In the rows, 128 means zero.
Facts:
<700> {ρ=<1282>}
<1321> {χ=<747>}
<1216> {χ=<995>, ρ=<421>}
<995> {χ=<1216>}
<1312> {χ=<745>}
<154> {ρ=<1216>, <773>}
<464> {χ=<579>}
<1183> {ρ=<416>}
<1286> {ρ=<636>}
<1386> {χ=<1246>}
<747> {χ=<920>, ρ=<892>, <597>}
<590> {χ=<944>, <287>, <835>, ρ=<603>, <579>}
<892> {ρ=<304>}
<1272> {ρ=<747>}
<970> {ρ=<267>}
<40> {χ=<193>, ρ=<892>}
<1143> {χ=<825>}
<719> {ρ=<670>}
<661> {ρ=<773>}
<439> {ρ=<250>}
<1347> {ρ=<616>, <118>, <267>}
<19> {ρ=<154>}
<9> {χ=<825>, ρ=<267>, <151>}
<1254> {χ=<969>}
<55> {χ=<1321>, <747>}
<1313> {ρ=<28>}
<782> {ρ=<1019>}
<354> {ρ=<1019>}
<897> {χ=<700>, ρ=<1091>, <636>, <1371>}
<1102> {χ=<1282>, ρ=<936>, <287>, <196>}
<275> {χ=<439>, ρ=<882>}
<846> {χ=<1282>, <1146>}
<400> {ρ=<1143>}
<43> {χ=<1091>, <772>, <700>, ρ=<421>}
<788> {ρ=<1146>}
<1029> {ρ=<25>}
<712> {χ=<309>}
<151> {χ=<1119>}
<861> {χ=<1143>}
<1005> {χ=<579>, ρ=<603>}
<496> {χ=<1197>}
<240> {ρ=<1019>}
<28> {ρ=<1019>, <892>}
<597> {χ=<788>, ρ=<354>}
<89> {ρ=<1347>}
<1268> {ρ=<1044>}
<835> {χ=<287>}
<186> {χ=<1158>}
<936> {χ=<9>}
<304> {ρ=<1019>, <151>}
<196> {χ=<944>, ρ=<995>, <309>}
<772> {χ=<1091>}
<309> {χ=<712>, <1386>, ρ=<1019>}
<120> {χ=<969>, ρ=<55>, <603>}
<50> {χ=<297>, ρ=<153>}
<1055> {χ=<297>, ρ=<636>, <25>}
<1381> {ρ=<229>}
<1125> {χ=<1102>}
<1146> {χ=<846>, ρ=<421>}
<1259> {ρ=<416>}
<971> {ρ=<616>}
<250> {ρ=<1019>}
<25> {χ=<729>, <1282>}
<819> {χ=<89>}
<603> {ρ=<229>}
<773> {χ=<971>}
<503> {χ=<1044>, <967>}
<1351> {ρ=<1216>, <1313>, <1268>}
<246> {ρ=<186>, <603>}
<1282> {χ=<846>, ρ=<151>}
<573> {ρ=<196>}
<944> {χ=<590>}
<579> {ρ=<859>, <287>, <151>}
<163> {ρ=<971>}
<976> {χ=<1272>, ρ=<745>, <120>}
<1004> {χ=<385>}
<1398> {ρ=<1334>, <597>}
<859> {χ=<240>, ρ=<1143>, <416>}
<1119> {χ=<240>}
<977> {ρ=<995>}
<297> {χ=<1055>, <603>, <455>}
<1330> {ρ=<309>, <1246>}
<1091> {χ=<772>, <1334>, ρ=<120>}
<957> {ρ=<920>, <464>}
<882> {χ=<1341>, ρ=<28>}
<1371> {χ=<120>}
<408> {ρ=<1183>}
<636> {χ=<1118>, <186>}
<1191> {ρ=<55>}

Known rows:
<616>: [115 147 135 101 108 111 160 145  98  87 139 184 130 158 129 141 100 101
 152 147 113 162 125 146  43 116 145]
<575>: [108 169 129 129  96  97 168 137 104  93 146 190 121 175 112 154 110 107
 151 160 102 170 133 152  69 128 137]
<1259>: [ 84 149 138 159 117  99 167 155  95  91 153 204 144 157 123 147 102 121
 137 146 106 155 154 144  58 127 131]
<416>: [110 160 131 137 102 100 186 148  99  97 146 167 126 162 129 153 108 117
 180 142 112 157 159 141  42 109 120]
<118>: [128 160 128  98  90 105 162 143  97  86 136 195 120 162 126 144 108 107
 154 151 108 171 128 151  43 120 154]
<708>: [ 93 154 149 114 116 110 198 140 114  75 143 163 132 150 118 157 101  96
 143 132 103 147 152 137  58  85 111]
<421>: [ 99 162 120 118  97 103 123 131  89 119 151 192 139 185 106 156  96 111
 152 151 119 174 119 148  52 172 136]
<576>: [107 169 127 138  96  99 164 139 105  92 148 188 123 174 112 154 109 107
 144 157 101 168 134 148  70 126 136]
<920>: [105 164 130 150  91  96 154 139 102  99 147 176 126 190 109 142 107 114
 152 171 109 168 115 148  71 151 136]
<729>: [ 90 147 146 119 116 107 182 144 105  82 144 168 136 160 115 156 103 103
 144 143 106 152 140 142  66 100 119]
<309>: [ 96 143 134 161 100  98 159 125 105 115 153 171 127 149 137 142 136 116
 146 160 121 146  90 142  62 174 127]
<603>: [ 98 161 130 126 125  98 171 155  99 106 162 180 130 160 120 150 109 127
 155 158 119 182 140 135  55 134 142]
<1282>: [122 139 175  62  73  99 162 168  44 104 147 182 135 109 114 184 142 131
 178 135 134 134 107 154  82  73 152]
<503>: [116 172 128 127  78  94 171 119 105  95 141 163 111 150 126 158 128  89
 161 144 102 150 124 143  80 117 134]
<1044>: [115 172 120 106  82  99 156 123 104 108 137 187 121 175 109 169 110 115
 161 146 111 171 138 150  38 147 130]
<220>: [ 96 160 125 136 102  97 135 145  96 101 159 204 132 182 106 147 110 112
 140 169 101 175 117 153  77 151 145]
<400>: [ 92 160 125 159 105  95 154 155  91  99 154 218 137 166 119 149 107 125
 143 158 105 169 143 151  63 145 143]

Rows:
No name comes twice in this set of rows, the named rows included.
[ 85 128 165 118 103  97 150 164  67 105 162 199 147 119 117 165 136 133
 143 144 125 136 104 152  90 110 139]  <1102>
[ 90 123 194  65  90 103 141 172  42  96 158 154 155 115 101 179 127 115
 157 132 138 125  93 148 116  63 134]  <846>

The same things again, as new rows of numbers:
Known rows:
<120>: [115 116 124 105 125 138 124 131 110 125 145 124 124 130 130 128 123 120
 137 129 132 126 130 114 119 133 130 137 126 113 128 127]
<976>: [124 124 123 104 120 150 125 129 124 129 136 126 127 131 131 130 124 122
 133 137 128 127 125 122 122 126 129 131 127 117 126 128]
<708>: [132 133 128 144 130 121 127 129 134 128 126 129 129 126 121 129 128 130
 122 129 129 132 125 133 125 125 127 119 129 132 129 128]
<1347>: [136 126 124 133 122 104 136 124 133 127 125 128 128 124 121 124 127 135
 115 124 127 125 123 133 125 135 125 111 130 132 129 106]
<153>: [121 144 136 180 141  93 110 126 161 108 105 113 134 128 121 146 138 129
 146 101 121 139 138 131 164 110 117 128 136 100 123 104]
<355>: [131 133 128 145 130 121 127 128 134 127 126 129 129 127 121 129 128 130
 122 129 128 132 126 132 123 125 127 120 129 132 128 130]
<1118>: [132 133 128 143 130 121 126 129 133 127 125 129 128 126 121 128 128 129
 122 128 129 132 126 133 124 125 127 119 129 133 129 129]
<995>: [130 125 119  86 168  65 113 174  62 136 129 129 116 118 181 103 113 108
 143 115 130 129 170 133  27 128 135 170 137 125 130 123]
<990>: [132 133 128 143 129 120 127 129 133 127 127 129 129 126 121 129 128 130
 122 129 128 132 127 133 125 126 127 120 128 131 129 129]
<496>: [123 123 128 116 129 131 129 128 121 129 131 126 127 129 134 127 127 127
 133 126 129 125 131 123 130 131 129 135 128 124 128 127]
<897>: [118 130 123  92 119 162 122 124 125 129 133 125 128 131 135 137 123 119
 130 138 128 125 126 130 122 130 128 127 130 114 130 122]
<1044>: [127 130 131 163 144 102 129 126 129 128 120 129 127 125 123 128 125 131
 118 126 130 134 131 135 138 129 129 118 132 131 130 140]
<297>: [ 77 117 122 131  91 123 180 108 127 116 114 114 138 151 174 128  97 110
 155 190 134 123 120 136 188 116 132 193 134 148 133 138]
<835>: [129 112 129  57 166 181 148 126 126 127 135 121 137 128 149 132 142 125
 119 106 134 131 120 103 138 115 132 125 122 145 106 125]
<1246>: [127 137 134 155 142 111 126 132 122 123 129 129 128 125 124 128 133 129
 123 121 132 131 138 131 118 132 129 126 127 141 132 134]
<1191>: [133 134 124 131 121 142 124 129 136 128 131 129 129 128 120 131 125 125
 122 140 128 134 120 131 119 120 126 115 127 125 127 130]
<788>: [140 126 126 149 122 130 127 121 141 135 110 130 126 127 124 122 122 132
 125 127 121 139 125 137 134 123 127 115 135 125 122 134]

Rows:
No name comes twice in this set of rows, the named rows included.
[127 129 132 118 132 137 129 129 116 127 126 127 128 129 139 126 131 128
 135 122 127 126 137 123 121 137 130 141 129 133 127 129]  <597>
[130 119 132  74 156 170 141 129 118 127 135 124 134 129 148 129 142 125
 128 109 132 129 131 108 128 122 132 138 122 146 113 127]  <196>
[133 126 128 157 132 117 129 123 136 133 115 129 126 126 123 125 123 132
 122 127 125 136 126 137 138 125 128 116 134 126 125 137]  <154>
[120 114 129 134 138 112 131 123 121 131 122 126 124 128 135 126 121 128
 129 125 130 128 132 126 150 133 132 131 133 119 128 139]  <773>
[109 127 125 111 137 132 128 130 112 122 139 122 127 130 132 139 119 121
 124 140 135 124 123 118 132 137 130 129 129 114 131 131]  <636>
[121 115 127 109 125 130 126 129 111 127 137 124 124 129 133 124 126 124
 141 120 129 127 135 116 120 135 130 142 127 118 127 124]  <1119>
[108 123 125 109 137 129 128 131 108 122 142 122 125 130 131 137 120 120
 126 138 136 124 126 116 130 137 131 130 129 114 131 131]  <1371>
[122 119 128 114 126 130 127 129 116 128 134 126 125 129 132 124 126 126
 137 122 129 126 132 119 123 134 130 138 128 121 127 126]  <1254>
[142 126 122 126 112 119 136 122 137 129 122 129 128 125 121 121 127 136
 118 123 123 127 120 133 119 133 124 110 131 131 125 102]  <89>
[135 114 114  87 158  68 115 166  73 144 113 128 112 118 182  99 104 110
 142 117 124 134 162 138  41 125 134 160 144 112 123 126]  <1216>

The same things again, as new rows of numbers:
Known rows:
<1259>: [102 142 151 136 118 126 157 144 118 127 121 127 137 121 152 118  77 113
 150 124 110 142 122 100 119  96 130  97 135 115]
<336>: [127 125 128 128 129 127 128 127 126 127 130 127 128 127 129 129 131 128
 129 127 131 125 132 129 127 136 126 129 128 128]
<977>: [139 120 128 135 134 133 131 130 138 116 106 123 144 125 128 125 109 123
 117 126 120 133 121 115 133 132 130 101 149 116]
<400>: [107 139 149 135 121 127 152 140 117 126 121 128 138 121 149 119  82 115
 145 125 112 139 122 105 120 102 128  98 136 116]
<439>: [146 129 119 124 125 130 119 125 148 127 103 130 150 113 140 128 118 117
 113 130 137 137 131 119 123 141 122  93 163 123]
<936>: [113  63 103  96 115 131 157  98  79  66 155 124  57 130  94 124 154 105
 113 125  91 128 121  99 191 117 170 162 106 123]
<25>: [102 131 117 118 172 119  81  92 143 124 167 153 123 136  84 137 194 163
  55 130 133  58  63 131 219  46 108 182  64 127]
<1146>: [ 89 213 100 116 158 129 110 107 151 127 124 192 125 110 133 135 176 155
 114 111 147  79 110  86 172  36 113 173 121 130]
<576>: [129 125 129 128 130 128 130 127 123 129 130 126 126 126 131 130 130 128
 126 127 130 127 131 129 126 132 127 129 125 127]
<267>: [139 132 124 146 114 132 144 137  96 124 122 126  94 124 126 116 134 130
 129 111 142 137 130 157 108 150 118 140 112 121]
<355>: [129 125 129 129 128 127 130 129 125 127 129 125 126 127 130 129 130 127
 128 126 127 128 132 127 126 136 128 130 127 128]
<1347>: [146 153 129 155 103 134 135 131 103 118 111 130 108 127 125 107 118 122
 128 114 140 140 131 162 104 143 109 132 117 115]
<455>: [123 118  99 129  90  90  85 172 179 134 142 138 127 127 108 146  78 149
 210 154 120 172 123 172  90 105 166 151  70  77]
<700>: [163 162 127 106  86 152 125 175 132 144 104 154 105 119 134 147 106 138
 212 167 102 192 107 160 113  59 101  79 191 170]
<1005>: [126 123 153 137 135 132 127 125 126 114 136 116 157 149 127 117 104 128
 123 130 110 116 120 123 141 129 119 119 111 122]
<153>: [124 176 103 100 164 118 176  94 163 224 142 115  88 145  69 133 110 162
 115 141  92 154 109 168 207 193 166 104 103  95]
<729>: [ 94 177 105 111 141 115 114 103 149 152 124 176 114  91 132 136 151 137
  85 127 148 101  84 103 171  40 112 136 131 120]

Rows:
No name comes twice in this set of rows, the named rows included.
[ 86  74 110  81  90 120 167  97  72  87 165 128  48 114 123 124 134  87
 138 128  91 142 118  87 180  88 169 148 111 124]  <1143>
[144 117 136 120 140 115 126 124 114 119 158  94 144 137 147 134 124 133
 110 108 135 101 137 136 121 137 108 120 120 121]  <120>
[147 160 134 151 102 136 129 130 121 119 104 132 131 131 128 105 101 115
 125 119 135 142 127 148 108 134 110 115 131 113]  <970>
[139 102 107 110 139 119 142 133 114 140 124 121 113  97 153 144 148 126
 108 114 153 129 145 125 114 165 121 104 157 128]  <1246>
[135 123 135 143 144 135 140 131 113 107 129 120 133 147 119 121 127 140
 122 118 116 116 132 127 133 147 130 140 111 120]  <503>
[165 130 149 111 112 153  95 160 137 123 149 134 131 170  94 143 131 157
 191 177  82 152  94 172 154  66 101 121 134 175]  <897>
[138 110 139 111 121 119  77 104 157 133 157 118 169 142 123 128 138 120
 106 149 134 114 115 145 149 126 109 120 115 142]  <1286>
[122 146 117 121 139 135 129 135 121 119 141 142 118 130 141 139 173 143
 158 115 149 114 163 117 114 145 129 162 120 145]  <421>
[141 108 139 109 121 118  69 101 163 134 158 119 173 145 119 128 143 122
  99 152 136 111 114 148 153 130 106 122 114 142]  <1029>
[128 113 109 149 104  98  93 178 171 112 142 127 129 148  89 138  74 164
 213 146 106 164 122 173  98 109 173 168  51  70]  <297>
[134 103 115 130 144 131 140 138 116 119 124 125 110 121 124 136 146 136
 119 119 136 125 134 131 128 150 135 130 130 127]  <1019>
[133 138 133 131 124 130 123 125 137 128 119 128 146 130 133 122 115 122
 125 130 123 129 129 122 126 126 121 117 135 125]  <957>

Now the same things, written a new way:
Known rows:
<835>: [137 130  54 135 113 100  99  96 123 123 115 125 129 144 147 108 129 119
 143 121 130 120 129 126 108 109 128]
<995>: [106 161 129 166 110 122 123 128 141 151 154 119 155 142  96  88 121  43
  98  56 121 172 127 167 131 120 130]
<573>: [143 124 153 147 127 135 124 138 135 125 120 123 122 111 129 123 120 125
 128 128 129 120 134 124 118 140 125]
<1019>: [106 128 176 106 124 127 101 126 154 112 122 149 122 129 165 136 123 117
 147 126 135 133 114 133 131 107 128]
<240>: [106 128 176 111 125 124 106 138 151 116 127 146 119 114 168 141 113 114
 141 109 144 127 119 120 128 111 135]
<782>: [110 126 180 113 124 126 107 134 153 118 125 147 118 115 170 139 114 116
 145 113 147 126 119 122 130 110 135]
<1330>: [137 125 154 139 124 134 122 137 139 122 122 126 122 116 135 124 121 124
 130 130 131 122 132 127 122 135 127]
<825>: [135 122 136 130 131 117 133 133 118 104 103 135 131 126 124 157 164 126
 112 157 142 169 123 125 131 133  99]
<616>: [132 125 148 147 133 134 118 127 135 123 116 127 129 127 123 120 130 130
 132 148 116 127 126 136 119 134 117]
<1357>: [130 121 136 129 130 135 124 127 139 121 122 129 127 137 130 126 134 128
 134 146 120 132 124 139 130 136 124]
<1371>: [117 139 109 124 129 117 128 117 112 123 135 126 140 133 116 126 132 130
 119 120 116 129 126 130 126 115 121]
<772>: [134 157 155 123  99 128 169  95  84 141 141 127 155 145 113 116 153 191
 186  88 101 167 151 117 112  90 160]
<118>: [129 123 141 136 132 135 121 127 136 122 119 129 128 134 126 123 132 129
 134 148 118 131 124 137 126 135 121]
<1146>: [144 145 122  72 119 131 176  96  69 155 172 120 105 115  98 122  93  94
 140 179 203  98 137 130 138 112 125]
<882>: [131 128  95 126 165 135 165 109 131 130 125 114 126 107 132 138 120 127
 118  78 128 132 137 122 140 114 134]
<576>: [130 122 137 128 130 135 125 127 139 121 123 129 127 136 129 128 134 129
 134 146 119 131 123 139 130 135 124]
<163>: [139 123 146 146 132 135 127 137 136 128 120 123 121 116 129 125 122 126
 129 132 129 124 133 125 122 140 127]

Rows:
No name comes twice in this set of rows, the named rows included.
[140 135 132 116 133 124 113 105  93 156 144 119 145 108  97 127 123 117
 126 123 162  94 139 126 137 104 112]  <1102>
[141 155 159 138  84 119 165 112  86 146 150 117 150 125 116 127 140 201
 182  65 118 155 176 113 116 112 175]  <1091>
[115 133 108 152 137  95 127 149  83 144 100 144 143 114 105 166 159 131
  95 144 170 179 120  78 115 110  97]  <9>
[137 126 160 176 137 136 115 139 130 141 109 122 125 106 118 115 114 128
 130 143 127 119 132 114 104 136 117]  <1347>
[108 128 187 108 120 124 101 136 154 115 126 149 116 112 176 140 110 113
 146 108 150 125 119 120 129 106 136]  <250>
[139 112 121 130 165 150 162 119 152 125 115 116 113 111 142 138 121 125
 132 103 130 132 135 129 142 136 135]  <1313>
[ 95 115 155 123 141 133 108 148 153 158 117 153 119 129 160 143 116 124
 152 132 157 137 107 102 132 113 142]  <304>
[136 125 137 129 124 137 146 138 132 126 131 127 109 124 133 126 117 121
 131 146 139 130 128 126 125 144 135]  <788>
[120 112 124 139 127 136 112 165 133 166 121 139 126 138 126 133 132 134
 134 146 142 131 114 103 127 141 141]  <579>
[125 136 112 133 119 113 128 131 117 132 139 122 133 120 121 132 123 134
 119 105 135 121 143 125 130 129 133]  <976>
[160 114 131  99 114 145 117 151 131 121 126 133 137 143 134 122 159 118
 123 126 112 126 110 127 135 135 132]  <416>
[133 124 148 131 125 133 125 138 139 125 125 130 120 120 138 130 122 125
 133 130 133 126 129 127 126 136 131]  <439>
[130 117 130 136 111 121 120 146 142 129 136 121 121 126 133 144 126 142
 131 129 141 125 149 138 141 159 140]  <246>
[131 122 139 127 131 137 123 127 138 123 122 129 128 136 127 128 134 128
 135 148 123 130 125 140 131 135 122]  <729>
[122 127  94 126 159 132 156 115 129 140 127 119 128 117 129 137 122 129
 121  92 132 132 132 118 139 116 135]  <40>

